Each row was made from one walk, in order. Every step used is in the known rows, and no mark comes twice. Write each row's walk.
Known rows
Q R L B M V E: +1.51  +0.01  -0.87  +0.71  +0.91  +2.01  -0.14  +0.53  +0.22  -1.11  +1.59  -0.13  -1.19  -0.54  +1.20  +1.46  +1.46  +0.26  -0.29  +0.30  +1.03  +0.30  +0.41  +1.76  +0.12  +0.47  -3.29  +0.34  +2.10  -2.31  -1.95  +0.99  -1.64  -0.49  -1.29  +2.06  +0.25  -1.36  -2.45  +1.72  -1.93  +0.52  +0.56
V R L B: +0.62  +0.29  -0.14  +1.12  +0.72  +4.63  -0.51  -0.69  -2.21  +0.76  +2.25  +2.56  -1.88  +0.79  +0.25  +1.61  +2.55  +0.78  -1.69  +1.02  +1.51  +1.30  +1.22  +2.73  +2.53  -1.07  -1.43  -0.20  +2.58  -2.29  -0.57  +1.68  -2.11  -1.93  -2.16  +0.69  +0.75  -1.78  -3.11  +0.04  -0.74  +0.35  +0.29
E L R V Q B M: -1.89  +0.33  -1.34  -0.54  -1.12  +2.91  -0.92  +0.53  -1.41  +0.14  +2.25  +1.34  -1.32  +0.15  +0.57  +2.17  +2.22  -0.46  +4.21  -1.26  +0.37  +2.31  +1.57  +2.00  +3.19  +1.52  +0.53  -0.38  +3.58  -3.36  -0.24  +1.09  -0.49  -2.47  -0.47  -0.87  +1.17  -1.66  -4.02  +1.74  -2.27  +2.47  +1.24
M B R L E V: -1.38  -0.08  +0.07  -0.76  -0.14  +3.28  -0.77  +0.51  +0.72  -0.15  +2.76  +1.40  -1.94  -0.94  +1.20  +0.16  +1.04  -1.04  +0.31  +0.71  +0.47  +0.99  -0.81  +1.97  +3.43  -1.17  -1.03  +0.71  +3.71  -1.84  -0.06  +1.41  -3.23  -0.95  -1.47  +1.73  +2.28  -3.10  -4.04  -1.60  -0.89  +1.36  +2.29
M E B V: -0.08  +3.63  +0.61  -0.14  -2.27  +5.11  -2.37  +0.79  +2.55  -1.84  +2.84  +1.64  -1.74  +1.25  +0.69  +3.98  +1.66  +0.40  +1.13  -0.10  +0.25  +0.03  +0.53  -0.99  +1.79  -0.73  -2.10  -0.42  +2.56  -2.12  -0.36  +0.48  -3.04  -0.18  +0.30  +1.55  +3.03  -2.10  -3.33  +1.51  -1.13  +0.14  +0.13
B M R E: +0.52  +2.00  -0.90  +1.01  +0.76  +4.30  -1.35  +0.83  +1.76  -1.42  +2.09  +0.61  -0.80  -0.26  +1.03  +4.52  +1.54  -0.22  +0.19  +1.01  -0.68  +0.52  +2.77  +1.51  +0.59  +0.60  -0.10  -1.09  +2.42  -3.02  +0.25  +0.37  -0.65  -0.08  -0.29  +0.56  +0.06  -0.76  -4.22  +1.46  -0.59  +1.69  +0.07
V R B L E: -0.42  -0.44  +1.48  +1.58  +0.81  +3.41  -1.56  -1.08  -0.42  +0.48  +3.03  +1.55  -3.72  -0.24  +0.90  +2.17  +0.85  +1.69  -0.47  +1.32  +0.27  +1.93  +0.15  +0.95  +3.16  -0.08  -0.87  +1.00  +0.28  -0.46  -0.04  +1.76  -2.48  -0.81  -2.01  +0.49  -0.15  -3.52  -3.84  -0.21  -2.09  +0.37  -2.22
M R E V Q B: -2.93  +0.07  -1.85  +0.64  -0.86  +2.15  -1.77  -1.23  +2.36  -1.55  +1.70  +1.65  -0.82  -0.93  +0.93  +3.53  +2.04  +0.51  +1.53  -1.69  -0.51  +0.53  +1.67  +0.04  +2.95  +1.55  -0.68  -2.31  +4.23  -3.05  +0.13  +1.56  -0.48  -0.84  -1.20  +1.32  +1.83  -1.38  -3.06  +1.38  -2.29  +0.47  -0.27
L E R V: -1.17  +1.19  +0.08  -0.05  -0.41  +5.00  -1.53  +0.21  -0.07  +0.25  +2.28  +2.75  -0.47  -0.61  +1.14  +2.90  +1.74  +0.55  +1.76  +1.07  +0.75  +1.75  +0.92  +1.44  +3.20  -0.26  +0.00  +0.65  +2.63  -2.01  -0.13  +1.89  -2.38  +1.00  -2.21  +0.52  +1.85  -2.37  -4.55  -0.74  -1.34  +1.47  +0.23
L E R B M V: -0.18  +0.75  +1.60  -0.34  -0.29  +3.33  -2.33  +0.47  +0.62  -0.43  +2.68  -0.13  -1.51  -1.10  +1.83  +3.33  +1.13  -0.36  +0.73  +1.07  +1.04  +1.52  +0.19  +0.52  +2.83  +0.02  -1.51  +1.38  +1.43  -1.42  -0.30  +0.83  -2.16  +0.47  -2.07  +0.68  +0.94  -3.01  -3.74  +1.40  -2.00  +2.42  +0.04
R L B V: -0.25  +1.54  -0.33  -1.32  -1.86  +5.02  -1.33  +0.51  -1.92  +0.80  +3.54  +2.49  -0.54  +1.26  +1.17  +1.07  +2.79  -0.48  +0.16  +1.16  +1.19  +0.61  +1.84  +1.33  +3.26  -0.98  -1.07  -1.31  +2.74  -2.63  -1.49  +1.19  -1.55  -3.26  +0.25  +1.64  +2.02  -0.86  -3.44  +0.88  -0.58  +0.83  +1.76
E R L B: +0.03  +0.78  -0.13  +0.15  +0.02  +5.34  -0.56  +0.03  -1.72  +0.88  +2.16  +2.42  -0.73  +0.58  +0.36  +1.09  +2.77  -0.39  -2.11  +2.23  +1.58  +2.13  +1.57  +2.47  +3.31  -1.54  -0.89  -0.45  +3.21  -2.40  -0.80  +1.37  -1.61  -2.20  -2.42  +0.85  +0.82  -2.15  -3.72  -0.69  -0.97  +0.16  +1.27
Q B M E R L: -1.13  +1.91  +0.55  -0.25  -0.49  +4.67  -0.37  +0.62  +1.36  -1.59  +1.03  +0.04  -1.27  +0.12  +0.40  +3.40  +2.39  -2.16  +0.21  +1.10  +1.42  +2.00  +1.78  +0.69  +2.08  -0.20  -0.74  -0.28  +4.78  -2.62  -0.40  -0.11  -2.29  -0.60  -2.18  +0.34  +0.89  -2.88  -3.97  +1.06  -1.11  +1.40  +1.48
Q V R L B M E: +0.11  +1.09  +1.87  -0.40  -0.09  +4.08  -0.52  +0.14  -0.03  -1.34  +1.21  +0.52  -2.30  +0.46  -0.04  +2.28  +1.85  -0.27  +0.86  +0.53  +2.25  -0.33  +0.45  +0.50  +0.98  +0.56  -2.28  -0.85  +3.58  -0.72  -1.66  +1.09  -2.95  -0.46  -1.19  +0.46  +0.59  -2.12  -2.42  +1.46  -0.75  +0.07  +0.79
R L B M: +1.20  +1.42  +0.57  -0.22  -0.71  +4.75  -1.12  +0.88  -1.87  +0.95  +3.41  +0.76  -0.80  +1.14  +0.91  +2.02  +3.13  -1.45  -0.76  +2.00  +0.94  +1.41  +2.98  +2.11  +2.07  -0.46  -0.67  -1.07  +2.31  -2.69  -0.80  +0.32  -0.51  -3.00  +0.11  +1.42  +1.04  -0.78  -3.03  +1.15  -0.48  +1.78  +1.81
V Q B L R E: -1.79  -1.06  -0.86  +1.81  +1.40  +2.98  -1.44  -0.82  -0.76  -0.95  +1.06  +2.23  -2.56  +0.21  +0.55  +2.15  +1.83  +0.44  +0.41  +0.91  -0.55  +1.41  +1.57  +0.37  +3.63  +0.92  +0.00  -1.75  +2.92  -2.78  -1.05  +1.18  +0.14  -2.39  -1.54  -0.63  +0.40  -2.85  -3.81  -0.25  -2.77  -0.34  -1.77
V R E L B: -0.81  -0.72  -0.19  -0.42  +1.11  +4.13  -1.03  -0.79  -0.28  +0.54  +1.37  +3.47  -1.89  +0.54  -0.17  +2.10  +3.16  +1.18  -1.30  +1.14  -0.40  +0.07  +0.72  +2.46  +1.99  +0.35  -1.57  +0.19  +2.39  -1.29  +0.23  +1.56  -2.23  -3.08  -2.76  -0.98  +1.52  -2.36  -4.02  +0.18  -1.25  +0.82  -0.62
M R L E: +0.40  -0.14  -1.17  +0.47  +0.65  +2.66  -0.11  -0.16  +0.04  -0.67  +2.04  +2.13  -1.80  -1.08  +1.68  +2.88  +1.34  +0.00  +0.13  +0.91  -0.22  +1.61  +1.55  +2.26  +2.20  -0.66  +1.43  -0.95  +2.99  -3.89  -0.62  +0.54  -0.28  -0.27  -2.66  +1.78  -0.11  -2.51  -3.22  -1.12  -1.61  -0.13  +1.08
E L R B V: -0.60  +0.83  -1.17  -1.81  -1.49  +3.90  -1.08  +0.48  -0.74  +0.16  +3.73  +2.44  -1.82  +0.19  +1.59  +0.83  +1.62  +0.77  +1.53  -0.39  +0.25  +1.24  +0.25  +2.23  +3.93  -0.24  +0.05  +0.57  +1.86  -1.98  -0.63  +1.04  -1.82  -3.20  -0.16  -1.14  +1.09  -2.01  -4.60  +0.56  -1.70  +1.08  +0.44
Q M B R V E L: -1.05  -0.08  -1.57  -1.19  +0.27  +3.58  -0.50  +0.85  +1.85  +0.45  +1.61  +0.72  -1.71  +0.64  -0.05  +2.49  +0.88  +0.55  +1.60  -1.90  +0.47  +1.30  +0.36  +2.20  +0.49  -0.62  -1.09  +1.63  +2.14  -1.37  -0.35  +1.39  -5.40  +1.35  -0.62  +0.78  +1.48  -1.84  -3.23  +1.62  -1.08  +0.70  -0.09
Q V E L R B: +0.52  -0.96  -0.54  -1.94  -0.10  +2.01  -0.54  -1.15  +1.02  -0.96  +2.48  +1.64  -2.51  -0.71  +1.43  +1.20  +1.47  +1.46  +0.81  -2.07  +0.50  +1.29  +0.64  +1.27  +2.02  +0.65  -0.63  +0.27  +2.32  -0.73  -1.66  +0.79  -1.76  -0.95  -1.74  -0.57  +0.53  -1.92  -2.74  +0.33  -3.04  -0.65  -0.69
M E V Q B: -1.37  +1.77  -0.74  +0.75  -2.01  +2.60  -1.62  -1.61  +1.95  -2.04  +2.11  +1.35  -0.89  -0.80  +0.91  +4.70  +2.83  -0.14  +2.25  -2.47  -0.22  +0.63  +1.52  -0.81  +2.18  +1.72  -1.66  -1.67  +4.26  -2.90  -0.46  +1.17  -1.73  -0.62  -0.87  +1.25  +3.29  -2.18  -2.20  +1.62  -1.57  +1.06  -0.91
M B L E V R: -1.74  -0.04  +0.52  +1.60  +0.28  +2.77  -1.26  -0.65  +0.75  -0.64  +2.61  +1.47  -3.16  -0.91  +0.72  +0.31  +0.58  +1.33  +1.56  +0.02  -0.01  +1.39  -0.93  +1.76  +2.23  -0.45  -2.49  +0.56  +2.03  -1.03  -0.34  +2.43  -3.70  -0.20  -2.52  +1.11  +0.88  -3.59  -4.00  -0.82  -1.33  -0.09  -0.12
R E L B M V: -0.01  +0.15  -0.31  -2.27  -0.14  +2.92  -1.71  +0.52  -0.02  -0.17  +1.82  +1.55  -0.24  -0.08  +0.98  +2.43  +3.33  -1.23  +1.11  +1.22  -0.51  -0.93  +1.51  +1.89  +1.10  +1.32  -1.73  -0.38  +2.65  -2.37  -1.25  +0.15  -1.71  -3.62  -1.54  +0.11  +1.97  -1.87  -3.66  +1.53  -1.16  +2.62  +0.74
Q R L B V: +0.22  +0.99  -1.24  +0.18  -0.82  +4.06  -0.76  +0.65  -1.17  -0.27  +2.88  +2.19  -0.69  +0.45  +1.26  +0.08  +1.37  +0.80  -0.78  +0.93  +0.99  +1.02  +0.33  +2.38  +2.94  -0.94  -1.83  -0.99  +2.85  -2.98  -1.34  +1.44  -1.44  -2.28  -0.32  +1.41  +0.88  -1.05  -3.90  +0.57  -0.81  +0.29  +1.14
L R E V: -0.92  +0.53  -1.27  -0.37  +0.40  +4.52  -1.32  +0.36  +0.45  -0.96  +2.29  +2.77  -0.55  -0.60  +1.55  +1.60  +2.60  +0.49  +1.35  +0.31  -0.56  -0.37  +0.70  +2.17  +3.05  +1.12  -0.57  -0.58  +2.58  -2.05  -0.58  +1.76  -1.51  -1.41  -0.16  -1.10  +2.36  -1.58  -4.12  -1.45  -1.18  +0.76  -0.05
L E B R V Q: -1.60  +0.88  +1.22  +0.68  -0.52  +4.43  -2.49  +0.63  +0.10  +0.80  +2.57  +1.99  -2.36  +0.58  +0.03  +3.17  +0.79  +0.73  +1.38  +0.66  +0.26  +1.60  -0.67  -0.63  +3.96  +0.01  -0.81  +0.83  +1.69  -1.37  +1.14  +2.35  -2.31  +0.17  +0.21  +1.79  +3.01  -2.88  -3.56  +0.09  -2.48  +1.56  +0.06
V R B L: +0.41  +1.15  +0.08  +2.01  +0.54  +4.36  -1.15  -1.29  -0.87  +0.20  +3.22  +1.40  -2.61  +0.04  +0.47  +2.17  +1.01  +1.53  -0.72  +0.51  +0.86  +2.15  +1.09  +1.79  +2.48  -0.36  -1.40  +0.54  +0.94  -0.93  -0.25  +1.71  -3.42  -1.43  -1.28  +0.28  -0.46  -2.54  -4.23  +0.55  -1.04  +0.93  -2.44
R B L E V Q: -2.28  -0.28  +1.07  -0.16  -1.79  +2.31  -1.88  -1.00  -0.40  +0.93  +3.86  +1.12  -2.15  -1.06  +1.36  +2.32  +1.89  +0.31  +2.61  +0.62  -0.57  +1.66  +0.44  -0.67  +4.04  +1.63  -0.42  -0.74  +0.50  -0.15  -0.34  +2.35  -1.24  -3.23  +0.52  +1.79  +1.63  -3.32  -2.80  +0.03  -2.61  +0.82  -1.05
R L B M E: +0.78  +1.72  +1.12  -0.06  -0.88  +4.44  -0.73  +0.96  +0.20  -0.32  +2.37  +0.58  -1.48  +1.07  +0.55  +3.37  +3.18  -1.62  -0.19  +2.40  +1.05  -0.44  +2.32  +0.70  +1.29  +0.03  -0.70  -0.73  +2.80  -2.03  -1.16  -0.27  -1.00  -2.10  -0.32  +1.29  +1.30  -1.82  -2.55  +1.16  -0.55  +0.68  +1.10

Write each row's walk
-2.73  +1.54  -0.33  -1.23  -0.97  +5.14  +0.04  +1.30  -0.75  -0.43  +0.19  +0.95  -0.75  +0.21  -0.07  +5.26  +1.84  -0.82  +3.50  +0.24  +0.78  +1.81  -0.23  -0.67  +2.00  +0.40  -0.28  -1.45  +2.25  -1.43  -0.87  +2.56  -3.69  -1.15  +0.84  +0.26  +1.34  -3.61  -2.45  +1.70  -0.82  -0.29  +0.57 -> B V Q M E R L
-2.87  -0.68  -1.01  +1.74  -0.66  +1.57  -1.46  -0.97  +0.49  -0.41  +1.96  +1.73  -2.45  -0.60  +0.77  +2.44  +0.46  +1.03  +3.10  -0.26  +0.25  +1.70  +1.50  -0.01  +3.45  +0.89  +0.82  -1.36  +3.16  -3.29  -0.99  +1.58  -0.36  +0.33  -2.23  +2.29  -0.13  -2.65  -3.44  +0.67  -3.16  -0.46  -0.84 -> M R V Q B L E
-3.67  -0.14  -1.76  +0.82  -0.49  +2.15  -1.28  -1.10  +1.67  -1.32  +1.50  +1.43  -1.36  -0.96  +0.47  +1.96  +1.51  +0.27  +2.28  -0.60  -0.74  +0.90  +1.40  +0.10  +2.97  +1.94  -0.70  -2.44  +3.61  -2.40  -0.63  +2.03  -1.19  -2.05  -0.88  +1.49  +0.63  -2.35  -3.76  +0.60  -2.48  -0.21  -0.73 -> M R E V Q B L
-0.06  +0.35  -2.19  -0.29  +1.12  +1.30  -0.33  +0.09  -0.02  -1.89  +0.38  +0.99  +0.08  -2.27  +0.93  +4.25  +1.50  -0.39  +2.84  -0.32  -1.68  +0.99  -0.06  +1.92  -0.01  +2.38  -1.50  -0.80  +2.72  -2.96  -0.37  +1.19  -1.66  -3.24  -1.18  -0.35  +0.78  -2.91  -4.07  +1.72  -1.27  +3.35  -0.26 -> B M V Q R E L
-0.78  +1.17  -1.16  +0.55  -1.22  +2.42  -0.42  -0.14  +0.70  -1.38  +1.41  +2.34  -1.68  -0.37  +0.13  +2.82  +1.53  +1.47  +1.33  -0.29  -0.81  +0.08  -1.01  +0.32  +1.47  +1.15  -2.31  -0.69  +2.78  -2.16  -0.75  +1.94  -1.49  -2.69  -0.70  +0.32  +1.56  -2.89  -3.26  +1.81  -1.59  -0.19  -0.65 -> M E L B V Q R
-2.03  +0.37  +0.58  +0.23  -0.55  +3.97  -0.98  -0.05  +1.47  -0.34  +2.07  +0.02  -2.71  +0.08  +0.20  +2.84  +1.14  +1.32  +2.27  -0.78  +0.81  +0.37  -0.75  +0.78  +1.92  +1.43  -1.85  +0.32  +0.19  +0.61  -0.80  +2.37  -5.69  +0.24  +0.57  +0.10  +0.48  -3.48  -2.27  +1.06  -1.15  -0.82  -2.70 -> Q M E V R B L
-1.47  -0.28  -1.00  -1.00  -0.28  +4.36  -1.10  +0.75  -2.25  +2.33  +1.81  +1.92  -0.93  +1.01  -0.58  +2.45  +1.99  +0.49  +1.72  -0.63  +0.14  +1.66  +0.15  +2.13  +2.85  +1.09  -0.52  +0.01  +1.42  -1.85  -0.15  +2.76  -3.40  -1.60  +0.97  +0.21  +1.79  -1.96  -2.76  +1.59  -1.20  +1.45  -0.43 -> E L B R V Q M
+0.33  +0.10  -0.45  +1.92  +1.01  +2.09  -1.96  +0.19  +0.09  -1.40  +1.11  +0.62  -0.68  -0.67  +0.86  +3.68  +1.46  +0.65  +0.14  +0.92  -0.13  -0.48  +0.36  +0.51  +1.09  +1.49  -2.92  -1.12  +2.05  -2.48  -0.87  +1.32  -0.29  -1.37  -0.73  +0.85  +0.97  -1.65  -2.90  +2.46  -1.60  +1.61  -1.09 -> L B M V Q R E
-0.27  +1.94  +0.30  +2.27  -1.13  +2.94  -1.14  +0.48  +1.56  -1.56  +2.21  -0.08  -1.29  -0.59  +0.38  +3.20  +1.74  +0.86  +1.30  -0.04  -0.23  -0.08  -0.33  +0.13  +1.11  +2.27  -3.25  -0.75  +2.05  -1.42  -0.23  +2.17  -0.96  -0.81  +1.04  +1.03  +1.74  -1.87  -2.33  +2.09  -1.26  +0.61  -0.56 -> L B M E V Q R
-0.79  +0.64  -0.40  +0.65  -1.09  +3.07  -0.39  +0.80  -1.48  +0.32  +2.79  +0.19  -0.51  -0.48  +0.60  +0.97  +2.07  -0.34  +1.28  +0.62  +0.41  +1.74  +0.18  +1.92  +2.49  +1.40  -2.08  -1.42  +2.25  -1.90  -0.28  +2.43  -0.57  -3.63  +1.35  +1.59  +1.10  -1.41  -2.78  +1.20  -1.25  +1.48  +1.82 -> E V Q R L B M
-2.15  -0.04  -1.26  +0.77  -1.22  +2.43  -1.13  -0.09  +0.21  +0.49  +2.90  -0.35  -1.77  -0.50  +0.66  +2.78  +0.50  +1.11  +2.67  -1.32  +0.04  +2.23  +0.75  +0.93  +2.68  +1.41  -0.06  -1.81  +0.14  -1.28  -0.73  +2.64  -2.56  -0.97  +1.60  +1.76  -0.76  -2.37  -1.87  +1.72  -2.01  -1.00  -1.62 -> E V Q M R B L
-2.20  -1.34  +0.08  -0.41  -0.79  +2.21  -1.67  +0.56  +1.53  +0.46  +3.16  -0.08  -2.64  -0.58  +1.59  +1.37  +0.28  +1.25  +1.83  -0.22  -0.27  +1.54  +0.08  +1.42  +3.27  +0.96  +0.29  -0.65  -0.23  -1.11  -0.88  +1.86  -2.49  +0.66  +0.25  +1.83  -0.54  -2.85  -2.12  +0.22  -2.57  -1.52  -1.11 -> Q M R B L E V
-1.37  +0.02  -0.53  -2.27  -1.32  +3.56  -0.95  +1.47  +1.15  -0.48  +2.10  +1.20  -2.58  +0.79  +1.16  +2.95  +1.43  +0.78  +2.50  -0.78  +0.28  +0.00  -0.56  +1.17  +2.79  +0.43  +0.33  +0.38  +1.00  -1.37  -1.22  +0.70  -3.11  -0.95  +0.51  -1.50  +0.96  -3.01  -2.68  +1.47  -1.74  -0.93  -0.78 -> Q M E L R B V
-1.33  -1.71  +0.28  +1.60  +0.25  +1.59  -1.58  -0.16  +0.11  +0.62  +2.22  -0.06  -3.56  -0.26  +0.93  +4.20  +0.02  +1.53  +0.94  +0.33  -0.49  +2.56  +0.82  +0.03  +2.80  +0.57  +1.24  -1.36  -0.58  -1.74  -0.54  +1.67  -0.60  +0.29  -0.28  +1.83  -1.53  -3.39  -1.44  +1.38  -3.03  -1.77  -2.35 -> V Q M R B L E
-2.89  -0.88  -0.17  -2.80  -1.25  +3.79  -2.03  +0.84  -1.15  +1.46  +1.59  +2.14  -0.86  +1.48  +0.15  +3.73  +3.22  +0.20  +2.16  +0.21  -1.15  +0.50  +0.85  +0.06  +2.51  +1.39  -0.63  -2.11  +0.94  -1.39  -0.53  +2.06  -1.55  -4.00  +1.40  +0.02  +2.50  -1.88  -2.18  +2.70  -1.64  +0.39  +0.06 -> R E L B V Q M
-0.75  -0.78  +0.59  -0.35  +0.83  +2.02  -1.13  -0.19  -0.84  -1.08  +1.27  +0.47  -2.27  -0.80  +1.48  +2.40  +1.59  -0.77  +1.74  -0.60  +1.06  +1.63  +0.15  +1.57  +2.29  +0.44  -1.68  +0.32  +3.47  -3.33  -0.80  +0.72  -2.40  -0.02  -3.32  +0.87  +0.98  -2.95  -3.18  +1.26  -1.96  +2.54  +1.24 -> Q B M V R L E
+0.40  -0.13  +0.50  -2.24  -0.33  +2.46  -0.68  +0.10  +0.98  -0.79  +2.75  -0.01  -2.57  -0.38  +1.30  +1.44  +1.45  +0.50  +1.74  -1.51  +0.47  +1.58  +0.91  +1.03  +1.40  +1.35  -1.00  +0.50  +1.72  -0.27  -1.19  +0.66  -1.55  -1.19  -0.23  -0.69  +0.21  -1.49  -2.99  +1.58  -2.82  +0.60  +0.33 -> Q V E L R B M
-1.60  +0.22  -1.09  +1.42  +0.29  +3.83  -0.36  +1.01  -0.96  -0.42  +0.66  +1.37  -2.08  +0.38  +0.03  +3.99  +1.06  +0.90  +4.81  +0.23  +0.52  +0.25  +0.34  +0.56  +1.87  +1.59  +0.88  -0.97  +1.04  -1.85  -2.13  +2.20  -2.73  +0.43  +0.89  -0.51  +0.02  -3.35  -2.23  +0.25  -1.63  -1.66  -2.36 -> B L R V Q M E
-1.14  +0.78  +0.24  +1.16  -0.25  +4.87  -1.66  +0.82  +0.06  +0.62  +1.25  +1.19  -1.63  +1.40  -0.60  +4.65  +1.55  +0.86  +1.27  +0.05  +1.14  -0.61  +0.11  -0.34  +2.26  +1.02  -1.14  -0.01  +1.55  -1.28  -0.68  +2.32  -3.46  +1.52  +1.25  +0.80  +2.16  -2.08  -1.75  +2.01  -0.99  -0.07  -2.08 -> L B R V Q M E
-1.48  -0.40  -0.62  +1.06  -0.62  +1.44  -0.75  +0.28  +0.14  -1.17  +2.02  +1.47  -2.25  -0.85  +1.39  +2.33  +0.08  +0.52  +1.38  +0.49  +0.31  +1.76  -0.80  +0.40  +2.73  -1.51  -0.70  -1.15  +3.17  -2.88  -0.51  +1.23  -0.57  -1.59  -1.55  +2.05  +0.85  -2.98  -3.25  +0.81  -1.66  -0.06  +1.55 -> M B V Q R L E
-1.93  -0.89  -1.45  -0.14  -1.02  +2.75  -0.51  +0.48  -1.13  +1.01  +1.95  +0.81  -1.00  +0.23  +0.43  +2.21  +2.07  +0.37  +1.66  -0.77  +0.71  +1.32  +0.83  +1.89  +2.78  +0.76  -0.07  -2.56  +1.78  -2.65  -1.03  +2.56  -1.19  -1.48  +0.69  +2.14  +0.46  -1.60  -0.74  +1.21  -1.71  -1.59  +1.10 -> E V Q M R L B
+0.44  -0.38  -1.20  -0.74  +0.89  +2.00  -1.13  +0.69  +0.72  -1.25  +1.15  +1.28  -0.43  -0.87  +1.07  +1.48  +1.84  +0.08  +0.11  +0.94  -0.67  -0.50  +0.02  +2.93  +0.75  +1.33  -2.48  -0.07  +2.69  -2.73  -1.12  +0.42  -1.61  -2.57  -2.08  -0.14  +0.80  -2.09  -4.06  +1.24  -1.38  +2.08  +0.12 -> Q R E L B M V
